Below are the code and all the weights of a small trained network. Each question names an input and a target symbol and asks about switching units off, where a switched-off unit gives its printed mean instead of its output.

import numpy as np


def w(rows, s, z=0):
    codes = np.array(rows[::2]) - 128.0
    scale = np.full(codes.shape[1], s)
    scale[-1] = z or s
    return codes * scale


def f(y):
    return np.maximum(y, 0)


def softmax(a):
    e = np.exp(a - a.max(-1, keepdims=True))
    return e / e.sum(-1, keepdims=True)


def log_softmax(a):
    a = a - a.max(-1, keepdims=True)
    return a - np.log(np.exp(a).sum(-1, keepdims=True))


def net(x, mask):
    ids = ['ΘΩαβηξπσψ'.index(c) for c in x.split()]
    T = len(ids)
    res = E[ids] + P[:T]
    u = 0
    for l in range(2):
        r = res
        for j in range(2):
            rows = slice(2 * j, 2 * j + 2)
            q, k, v = (r @ M[l][rows].T for M in (Q, K, V))
            z = softmax(np.where(np.tri(T) > 0, q @ k.T / 2**0.5, -1e9)) @ v
            o = O[l][rows]
            res = res + np.where(mask[u + j], z, o[:, -1]) @ o[:, :-1]
        u += 2
        y = f(res @ A[l][:, :-1].T + A[l][:, -1])
        res = res + np.where(mask[u : u + 8], y, B[l][:, -1]) @ B[l][:, :-1]
        u += 8
    return log_softmax(res[-1] @ U[:, :-1].T + U[:, -1])


Q, K, V, O, A, B = {}, {}, {}, {}, {}, {}
E = w([
[249,57,163,129],'Θ',
[182,175,125,80],'Ω',
[43,146,122,206],'α',
[107,149,225,154],'β',
[55,175,142,161],'η',
[84,91,154,149],'ξ',
[152,143,154,95],'π',
[143,157,89,111],'σ',
[189,175,82,182],'ψ',
],0.019)
P = w([
[113,254,74,101],'0',
[130,108,105,157],'1',
[138,112,108,156],'2',
[142,115,116,149],'3',
[154,117,104,141],'4',
[165,130,124,147],'5',
[172,139,142,147],'6',
[164,127,102,144],'7',
[165,129,130,139],'8',
[172,145,121,150],'9',
[172,127,136,143],'10',
[176,126,149,143],'11',
[203,146,151,135],'12',
],0.0085)
Q[0] = w([
[152,119,146,66],'0.h1',
[197,179,122,154],'0.h1',
[77,99,105,101],'0.h2',
[144,255,82,215],'0.h2',
],0.009)
K[0] = w([
[157,111,158,182],'0.h1',
[81,146,121,1],'0.h1',
[148,75,197,152],'0.h2',
[172,195,73,162],'0.h2',
],0.009)
V[0] = w([
[139,149,90,113],'0.h1',
[121,137,247,69],'0.h1',
[99,161,128,132],'0.h2',
[145,153,168,130],'0.h2',
],0.012)
O[0] = w([
[93,128,62,125,201],'0.h1',
[116,217,175,140,3],'0.h1',
[109,179,49,38,249],'0.h2',
[254,95,72,134,194],'0.h2',
],0.0081,0.002)
A[0] = w([
[217,103,175,115,143],'0.n1',
[119,205,82,126,128],'0.n2',
[164,58,110,155,109],'0.n3',
[81,71,204,84,174],'0.n4',
[123,189,110,76,109],'0.n5',
[87,140,118,72,119],'0.n6',
[255,72,141,116,130],'0.n7',
[120,131,169,126,254],'0.n8',
],0.012,0.0073)
B[0] = w([
[67,117,78,155,217],'0.n1',
[142,95,109,103,226],'0.n2',
[193,183,76,108,175],'0.n3',
[173,255,118,174,161],'0.n4',
[141,170,65,128,173],'0.n5',
[89,165,105,135,148],'0.n6',
[85,103,141,99,255],'0.n7',
[117,178,7,188,230],'0.n8',
],0.0095,0.0074)
Q[1] = w([
[112,165,93,139],'1.h1',
[149,108,187,119],'1.h1',
[60,108,2,140],'1.h2',
[5,81,169,97],'1.h2',
],0.0093)
K[1] = w([
[165,79,1,130],'1.h1',
[67,35,209,167],'1.h1',
[30,166,107,107],'1.h2',
[183,94,158,132],'1.h2',
],0.0099)
V[1] = w([
[137,247,173,161],'1.h1',
[176,145,71,93],'1.h1',
[94,86,190,227],'1.h2',
[58,178,131,112],'1.h2',
],0.011)
O[1] = w([
[116,177,225,250,139],'1.h1',
[187,67,130,107,252],'1.h1',
[123,164,58,137,20],'1.h2',
[100,143,174,76,200],'1.h2',
],0.011,0.021)
A[1] = w([
[31,65,107,159,255],'1.n1',
[139,107,112,174,196],'1.n2',
[122,152,24,191,64],'1.n3',
[95,76,122,183,96],'1.n4',
[95,85,179,126,32],'1.n5',
[146,119,21,165,225],'1.n6',
[168,71,126,161,115],'1.n7',
[97,133,122,250,143],'1.n8',
],0.011,0.006)
B[1] = w([
[202,253,75,93,184],'1.n1',
[120,185,23,103,177],'1.n2',
[120,90,223,221,155],'1.n3',
[29,144,125,185,148],'1.n4',
[26,121,24,93,215],'1.n5',
[1,161,193,216,242],'1.n6',
[67,104,114,192,255],'1.n7',
[171,124,120,88,175],'1.n8',
],0.0064,0.0086)
U = w([
[83,171,59,219,96],'Θ',
[233,91,78,147,115],'Ω',
[213,120,113,243,154],'α',
[230,64,102,254,109],'β',
[235,176,87,90,132],'η',
[127,119,172,142,104],'ξ',
[230,169,130,232,111],'π',
[178,201,74,146,254],'σ',
[110,82,26,179,69],'ψ',
],0.0068,0.0073)

Each question gives the input, a string of symbols that net reads in full, and the target symbol t.
The units are the heads (2 rows each of Q, K, V and O) and the neurons (one row each of A and B). Each row of codes is followed by its name. A weight is (code - 128) times the scale printed after its matrix; where a second scale follows, it is the last column's (O, A, B and U).
mask holds one flag per unit, layer by layer, with each layer's heads first. A switched-off unit (its flag False) gives its mean, the last column of its rows in O or B, instead of its output. The means were averaged over made-up inputs and are rounded, as every weight is.
A unit's drop is (log p(t) with every unit on - log p(t) with that unit switched off) / (log p(t) with every unit on - log p(t) with every unit switched off).
top k neurons: the k neurons with the biggest drops, biggest first
top k neurons in layer l: the k neurons of layer l with the biggest drops, biggest first
which heads matter: for each layer, one digit per head in row order, 1 if its drop is at least 0.15 and else 0, layers parted by /
input Θ β σ, target Θ: which heads matter	01 / 11
input σ ψ ψ σ ψ, target Ω: which heads matter	10 / 11
input η η η, target ξ: which heads matter	01 / 11
input β ξ Θ η, target π: top 4 neurons	[0.n7, 0.n5, 0.n8, 1.n8]
input ψ η ψ η ξ ξ η σ, target ψ: top 2 neurons in layer 0	[0.n2, 0.n4]
input ψ ξ η η ψ ψ η ξ η ψ, target ψ: top 3 neurons	[1.n6, 0.n2, 0.n4]
input ψ ξ β η η α Θ ψ Θ ξ Ω, target ψ: top neuron	[1.n6]
input Θ η β ξ η ψ η σ α β, target Θ: which heads matter	01 / 11
input σ ξ σ α Ω, target Ω: top 2 neurons	[0.n6, 0.n5]
input π Θ Θ, target ψ: top 3 neurons	[0.n7, 0.n1, 1.n5]
input Θ η ξ ψ Ω α Θ η η σ ψ ξ, target Θ: top 4 neurons in layer 0	[0.n8, 0.n3, 0.n7, 0.n4]
input Ω π ψ σ Θ ξ ξ ψ ψ η σ ξ η, target β: top 2 neurons	[0.n5, 0.n7]
input η η η ξ η π, target ξ: top 2 neurons	[0.n6, 0.n5]
input σ ψ σ η η ψ, target Ω: top 2 neurons in layer 0	[0.n5, 0.n6]
input ψ η Θ π, target ψ: which heads matter	10 / 11
input β β ξ Θ β η π, target π: top 3 neurons in layer 0	[0.n7, 0.n5, 0.n8]
input Θ ψ β ψ ψ ξ, target Θ: top 3 neurons	[1.n6, 0.n8, 1.n2]
input ξ α ξ η Θ, target σ: top 2 neurons in layer 0	[0.n7, 0.n1]
input η η η σ ξ η Θ π η π Θ, target ξ: top 4 neurons	[0.n5, 0.n6, 0.n3, 0.n7]
input σ ξ ξ ξ η Θ, target ψ: top neuron in layer 1	[1.n7]
